Here is a tiny trained network, its code and every weight. The questions are about switching its units off for an input and a class, where a switched-off unit gives its printed mean instead of its output.

import numpy as np


def w(rows, s, z=0):
    codes = np.array(rows[::2]) - 128.0
    scale = np.full(codes.shape[1], s)
    scale[-1] = z or s
    return codes * scale


def f(y):
    return y / 2 * (1 + np.tanh(0.7978845608 * (y + 0.044715 * y**3)))


def log_softmax(a):
    a = a - a.max(-1, keepdims=True)
    return a - np.log(np.exp(a).sum(-1, keepdims=True))


def net(x, mask):
    res = np.array(x, float).reshape(1, 8) / 4 @ E
    y = f(res @ A[0][:, :-1].T + A[0][:, -1])
    res = res + np.where(mask, y, B[0][:, -1]) @ B[0][:, :-1]
    return log_softmax(res[-1] @ U[:, :-1].T + U[:, -1])


A, B = {}, {}
E = w([
[43,172,222,241,79,64,122,84,58,82],'x0',
[150,98,123,139,116,106,121,134,141,118],'x1',
[164,217,196,193,134,70,209,200,185,185],'x2',
[168,88,146,135,132,103,124,108,150,117],'x3',
[39,99,89,133,116,80,159,62,253,141],'x4',
[137,111,145,126,141,113,125,107,128,143],'x5',
[85,35,233,130,63,229,167,171,149,173],'x6',
[116,137,140,139,150,161,125,152,157,77],'x7',
],0.0071)
A[0] = w([
[145,196,67,141,161,88,118,89,139,107,125],'n1',
[93,78,71,175,133,191,81,92,101,116,63],'n2',
[174,111,60,67,155,164,139,154,180,177,172],'n3',
[184,177,147,168,120,94,193,178,156,154,180],'n4',
[169,183,92,125,183,85,141,100,129,86,152],'n5',
[113,90,186,111,97,167,175,180,141,150,31],'n6',
[118,81,173,149,81,203,152,102,118,173,5],'n7',
[79,142,150,189,99,98,81,69,109,119,165],'n8',
[155,160,157,108,144,157,111,167,95,113,186],'n9',
[177,137,153,118,127,105,80,181,92,118,66],'n10',
[25,129,89,129,133,82,147,90,254,142,112],'n11',
[128,77,105,65,98,132,79,78,73,58,46],'n12',
[171,139,138,142,122,149,114,155,87,123,227],'n13',
[97,74,167,140,96,171,143,139,186,166,123],'n14',
],0.0091,0.0029)
B[0] = w([
[154,102,32,204,140,178,158,128,144,134,228],'n1',
[92,180,148,102,187,111,146,172,228,179,183],'n2',
[189,153,182,50,157,70,169,148,80,14,247],'n3',
[35,154,215,43,133,129,131,100,206,187,242],'n4',
[142,86,72,223,131,155,175,122,135,185,228],'n5',
[180,134,43,204,145,126,142,165,133,159,205],'n6',
[217,132,87,201,175,119,168,184,139,134,198],'n7',
[174,189,177,121,123,115,203,138,93,45,228],'n8',
[90,101,117,102,96,138,76,128,78,125,194],'n9',
[114,112,134,154,109,133,78,107,126,144,172],'n10',
[149,98,135,106,53,139,1,67,81,125,253],'n11',
[68,170,141,88,212,74,119,139,229,197,218],'n12',
[104,34,169,103,130,153,72,43,65,163,196],'n13',
[155,141,70,146,141,144,138,106,97,152,215],'n14',
],0.008,0.0076)
U = w([
[88,149,157,73,151,124,133,164,234,177,90],'0',
[187,99,44,187,131,176,159,172,134,136,75],'1',
[149,69,130,87,62,161,14,104,88,109,111],'2',
[128,94,126,89,111,146,163,138,122,88,254],'3',
[180,150,165,84,122,72,187,168,93,1,71],'4',
],0.0092,0.0086)

Each question gives the input, the list of numbers given to net, and the class t.
The units are the neurons (one row each of A and B). Each row of codes is followed by its name. A weight is (code - 128) times the scale printed after its matrix; where a second scale follows, it is the last column's (A, B and U).
mask holds one flag per neuron, in row order. A switched-off neuron (its flag False) gives its mean, the last column of its row in B, instead of its output. The means were averaged over made-up inputs and are rounded, as every weight is.
A unit's drop is (log p(t) with every unit on - log p(t) with that unit switched off) / (log p(t) with every unit on - log p(t) with every unit switched off).
The circuit of an input: a set's keep is (log p(t) with only the set's units on - log p(t) with every unit switched off) / (log p(t) with every unit on - log p(t) with every unit switched off). Starting from the 12 units with the biggest drops (on a tie, the unit counted first), units are removed one at a time, each time the one whose removal leaves the highest keep (on an exact tie, the one counted first), for as long as the keep stays at least 0.8.
circuit, biggest first: the units of the circuit, biggest drop first
most important unit: the unit with the biggest drop
k most important neurons: the k neurons with the biggest drops, biggest first
drop when u is switched off: that unit's drop, to one decimal
input [4,-6,8,-1,-5,6,-2,-6], class 0: most important unit -> n4
input [7,6,2,-4,0,-2,6,5], class 4: 4 most important neurons -> (n8, n5, n1, n10)
input [-4,-4,-2,-8,-7,-3,3,-2], class 2: 2 most important neurons -> (n13, n9)
input [-4,6,0,-4,1,-1,3,8], class 4: circuit, biggest first -> (n3, n5)
input [1,0,2,-4,8,1,8,-8], class 1: circuit, biggest first -> (n7, n6)
input [-3,2,2,0,4,3,3,-7], class 2: 2 most important neurons -> (n11, n8)
input [-2,-7,-5,-2,-7,-8,-8,3], class 1: 2 most important neurons -> (n5, n1)
input [-5,1,-7,-7,3,2,-3,-7], class 0: 2 most important neurons -> (n12, n2)
input [5,-6,-4,-6,7,-7,-3,-6], class 2: 3 most important neurons -> (n11, n3, n7)
input [-8,3,6,5,4,6,-4,5], class 4: 2 most important neurons -> (n3, n12)
input [8,8,7,-7,7,-3,3,2], class 4: 3 most important neurons -> (n8, n12, n13)
input [-7,4,-1,-1,5,-4,8,-3], class 1: 2 most important neurons -> (n6, n14)
input [-8,4,-1,-4,-5,-1,3,-8], class 4: 2 most important neurons -> (n3, n11)
input [2,1,8,-2,-4,-4,-5,-5], class 0: circuit, biggest first -> (n4)
input [-8,8,-7,3,-6,0,2,-3], class 4: 2 most important neurons -> (n3, n4)
input [6,6,0,1,-1,-5,4,-8], class 4: circuit, biggest first -> (n8, n5)
input [7,7,-8,4,1,-4,2,-3], class 0: 3 most important neurons -> (n12, n2, n3)
input [6,-4,-6,3,-2,3,-4,-8], class 0: 2 most important neurons -> (n12, n3)
input [8,0,5,-7,1,-6,6,-8], class 4: drop when n5 is switched off -> 0.3
input [8,5,3,7,-4,8,8,-8], class 1: drop when n1 is switched off -> -0.1
input [6,1,4,2,6,-3,7,-7], class 1: drop when n3 is switched off -> 0.3
input [2,-2,-5,1,-1,-2,-8,1], class 1: most important unit -> n1
